Small tables with named rows and columns. After each table, cells are looked up by row and column.

Rek:
          Leba     Giva   Zotogu      Vem      Fid    Zimup
Kupa   -70.396   49.565  -55.342  -69.248  -14.068  -72.295
Sofif   33.700  -61.629   21.260   33.065  -11.174   34.080
Zaru   -60.707   38.770  -54.846  -60.317  -18.656  -67.459
Sut    -63.122   42.189  -80.005  -68.643  -37.180  -80.141
Burud  -87.197   67.801  -33.168  -78.847   12.074  -70.294

What is the Zimup of Kupa in Rek? -72.295
What is the Zimup of Zaru in Rek? -67.459
What is the Leba of Kupa in Rek? -70.396
What is the Vem of Sut in Rek? -68.643
What is the Giva of Kupa in Rek? 49.565
What is the Zotogu of Sut in Rek? -80.005
What is the Vem of Zaru in Rek? -60.317
What is the Giva of Sut in Rek? 42.189
What is the Fid of Burud in Rek? 12.074
What is the Giva of Burud in Rek? 67.801
What is the Fid of Sofif in Rek? -11.174
What is the Zotogu of Sofif in Rek? 21.260
What is the Fid of Kupa in Rek? -14.068
What is the Leba of Sut in Rek? -63.122

Dozizo:
|  | Dililis | Miz | Naf | Fut | Fof |
|---|---|---|---|---|---|
| Ver | 118 | 183 | 106 | 215 | 87 |
| Vasota | 91 | 202 | 119 | 221 | 73 |
| Gefug | 53 | 195 | 122 | 158 | 89 |
| Zef | 143 | 81 | 80 | 97 | 115 |

Fof of Zef is 115
Dililis of Vasota is 91
Miz of Vasota is 202
Fof of Vasota is 73
Dililis of Zef is 143
Dililis of Gefug is 53
Fut of Zef is 97
Naf of Zef is 80
Fof of Gefug is 89
Miz of Ver is 183
Naf of Vasota is 119
Miz of Zef is 81
Miz of Gefug is 195
Fut of Gefug is 158
Naf of Ver is 106
Dililis of Ver is 118
Fut of Vasota is 221
Fut of Ver is 215
Row with the largest Miz: Vasota

Dadi.tsv
	Ger	Ravu	Medib	Tesir	Tukono	Zin	Sez	Solozo
Foz	148	90	172	79	40	149	87	156
Febege	81	53	71	23	142	29	48	75
Dev	87	77	91	71	108	85	62	79
Norazu	141	166	112	105	72	116	127	159
Fab	83	58	59	92	118	110	97	99
Tatu	207	152	176	148	102	116	103	129
Pakub	163	131	137	143	6	157	174	156
Rifof	95	82	61	101	31	95	103	57
Zapo	70	45	63	75	150	80	57	88
Lep	71	126	110	114	26	71	134	104

Fab, Tesir -> 92
Norazu, Tukono -> 72
Tatu, Ger -> 207
Tatu, Tesir -> 148
Fab, Ravu -> 58
Zapo, Ravu -> 45
Febege, Ravu -> 53
Fab, Medib -> 59
Zapo, Sez -> 57
Foz, Sez -> 87
Norazu, Sez -> 127
Fab, Zin -> 110
Febege, Zin -> 29
Foz, Solozo -> 156
Dev, Ravu -> 77
Pakub, Ravu -> 131
Fab, Tukono -> 118
Pakub, Tukono -> 6
Dev, Solozo -> 79
Which row has the largest Ravu? Norazu

Kitapor:
|  | Bigipam | Guva | Tosivor | Rinal | Fumoneb | Tutip | Riz | Pes | Zok |
|---|---|---|---|---|---|---|---|---|---|
| Gat | 67 | 108 | 81 | 152 | 121 | 162 | 17 | 159 | 127 |
| Duzabo | 114 | 43 | 102 | 184 | 119 | 133 | 61 | 122 | 127 |
| Talasa | 129 | 146 | 219 | 113 | 153 | 90 | 253 | 81 | 160 |
| Vid | 111 | 195 | 147 | 83 | 143 | 138 | 143 | 145 | 154 |
| Sokug | 158 | 151 | 189 | 116 | 149 | 110 | 233 | 105 | 142 |
| Zuv | 93 | 131 | 101 | 134 | 125 | 150 | 58 | 151 | 135 |
| Gedomu | 128 | 59 | 128 | 185 | 122 | 117 | 108 | 103 | 124 |

Pes of Sokug is 105
Zok of Talasa is 160
Zok of Sokug is 142
Guva of Gat is 108
Pes of Gat is 159
Tosivor of Gat is 81
Bigipam of Sokug is 158
Riz of Sokug is 233
Bigipam of Zuv is 93
Bigipam of Gat is 67
Riz of Gedomu is 108

Bamusos
|  | Sukera | Siv | Netivuf | Silat | Fil | Favetik | Venere |
|---|---|---|---|---|---|---|---|
| Vuk | 62.90 | 58.54 | 50.85 | 61.89 | 62.81 | 63.19 | 27.41 |
| Penobe | 56.46 | 59.01 | 44.16 | 60.58 | 69.00 | 26.20 | 54.72 |
| Mos | 54.95 | 60.24 | 69.41 | 63.24 | 50.93 | 68.19 | 16.05 |
| Gif | 59.21 | 60.01 | 56.74 | 59.29 | 60.31 | 65.84 | 24.57 |
| Fid | 54.15 | 59.10 | 67.71 | 61.16 | 47.69 | 74.25 | 19.56 |
| Kurul | 55.02 | 61.41 | 55.59 | 54.55 | 64.56 | 62.03 | 40.30 |
| Nareto | 78.22 | 59.92 | 44.32 | 62.88 | 71.52 | 21.36 | 74.72 |
| Muf | 55.50 | 59.06 | 55.98 | 63.08 | 62.74 | 53.79 | 32.58 |
| Kif | 53.25 | 61.10 | 58.49 | 55.91 | 65.70 | 67.57 | 36.19 |
| Non | 55.01 | 59.95 | 64.76 | 60.38 | 54.53 | 59.92 | 33.03 |
| Ruz | 61.20 | 59.12 | 55.44 | 59.65 | 60.31 | 59.19 | 25.10 |
| Gavo | 55.15 | 60.11 | 61.40 | 59.75 | 58.88 | 54.82 | 96.62 |
| Sur | 57.90 | 58.60 | 50.38 | 59.23 | 62.43 | 58.46 | 34.41 |
| Satu | 60.55 | 58.64 | 59.50 | 63.69 | 58.25 | 59.99 | 28.51 |

What is the Siv of Mos in Bamusos? 60.24
What is the Siv of Ruz in Bamusos? 59.12
What is the Favetik of Kif in Bamusos? 67.57
What is the Siv of Fid in Bamusos? 59.10
What is the Favetik of Muf in Bamusos? 53.79
What is the Sukera of Kurul in Bamusos? 55.02
What is the Siv of Satu in Bamusos? 58.64
What is the Favetik of Non in Bamusos? 59.92
What is the Netivuf of Fid in Bamusos? 67.71

Lali =
fields: Gibubuv, Dup, Tisog, Dezom, Fegor, Bavit
Masadif: [52, 154, 57, 55, 189, 88]
Kula: [62, 165, 54, 52, 193, 84]
Sofo: [63, 182, 56, 55, 191, 81]
Buf: [54, 162, 53, 44, 186, 85]
Terofas: [53, 179, 35, 58, 187, 77]
Bave: [63, 182, 56, 55, 191, 81]
Kel: [64, 170, 54, 53, 194, 83]
Suv: [58, 159, 55, 53, 192, 86]
Gir: [51, 152, 67, 59, 194, 84]
Til: [53, 162, 44, 60, 187, 80]
Lan: [51, 154, 53, 43, 183, 88]
Zor: [52, 154, 57, 55, 189, 88]
Dar: [52, 153, 70, 61, 197, 80]

What is the Fegor of Buf in Lali?
186
What is the Dup of Suv in Lali?
159
What is the Fegor of Zor in Lali?
189
What is the Dezom of Bave in Lali?
55
What is the Gibubuv of Lan in Lali?
51
What is the Fegor of Masadif in Lali?
189
What is the Bavit of Til in Lali?
80
Row with the largest Dezom: Dar

Sus:
	Gek	Git	Rav	Med	Bak	Fek	Morim	Vab	Fam	Riv
Nosediz	145	105	131	52	158	61	117	111	118	79
Bab	180	139	151	81	193	57	118	134	113	114
Goni	218	191	160	115	220	82	160	175	167	130
Rodured	68	75	68	173	76	158	105	107	115	75
Zun	65	133	117	49	78	37	117	114	124	91
Biti	137	133	99	183	55	133	100	112	136	192
Dadanaz	122	104	164	129	134	149	157	131	91	178
Loda	156	99	155	97	195	145	134	118	93	145
Geti	138	113	155	199	234	229	215	222	89	94
Pem	87	136	117	91	174	84	141	158	106	29
Zabanod	187	127	86	176	63	150	85	93	135	218

What is the Riv of Zabanod in Sus? 218
What is the Med of Rodured in Sus? 173
What is the Morim of Zun in Sus? 117
What is the Fam of Pem in Sus? 106
What is the Gek of Zabanod in Sus? 187
What is the Fek of Geti in Sus? 229
What is the Gek of Nosediz in Sus? 145
What is the Gek of Zun in Sus? 65
What is the Gek of Loda in Sus? 156
What is the Rav of Pem in Sus? 117
What is the Med of Pem in Sus? 91
What is the Git of Bab in Sus? 139
What is the Git of Biti in Sus? 133
What is the Fam of Zabanod in Sus? 135
Row with the largest Vab: Geti

Table Vuvuv
,Gos,Lesu
Num,0.8,0.5
Fubem,-0.8,0.0
Goben,0.7,0.3

What is the Lesu of Goben in Vuvuv? 0.3
What is the Lesu of Fubem in Vuvuv? 0.0
What is the Gos of Goben in Vuvuv? 0.7
What is the Gos of Fubem in Vuvuv? -0.8
What is the Lesu of Num in Vuvuv? 0.5
What is the Gos of Num in Vuvuv? 0.8

Nas.csv
,Roz,Vosati,Pak,Batuli,Zimu,Naz,Giligu,Rufi
Zoza,4009,7104,2313,4707,4465,4764,2787,9825
Kever,3523,7217,3421,3962,4513,1710,2528,1419
Sez,3933,1045,3561,2524,5021,5705,5790,410
Fotebu,3461,8383,2567,5738,5086,1985,526,3946
Mupeti,6315,2802,2109,1835,3439,4881,7461,4373
Kinakol,3367,4687,2295,3779,2572,7367,6310,8294

What is the Vosati of Sez in Nas?
1045
What is the Pak of Sez in Nas?
3561
What is the Pak of Mupeti in Nas?
2109
What is the Naz of Kever in Nas?
1710
What is the Pak of Kever in Nas?
3421
What is the Pak of Fotebu in Nas?
2567
What is the Batuli of Zoza in Nas?
4707
What is the Zimu of Kever in Nas?
4513
What is the Giligu of Mupeti in Nas?
7461
What is the Rufi of Mupeti in Nas?
4373
What is the Roz of Kinakol in Nas?
3367
What is the Naz of Mupeti in Nas?
4881
Row with the largest Rufi: Zoza

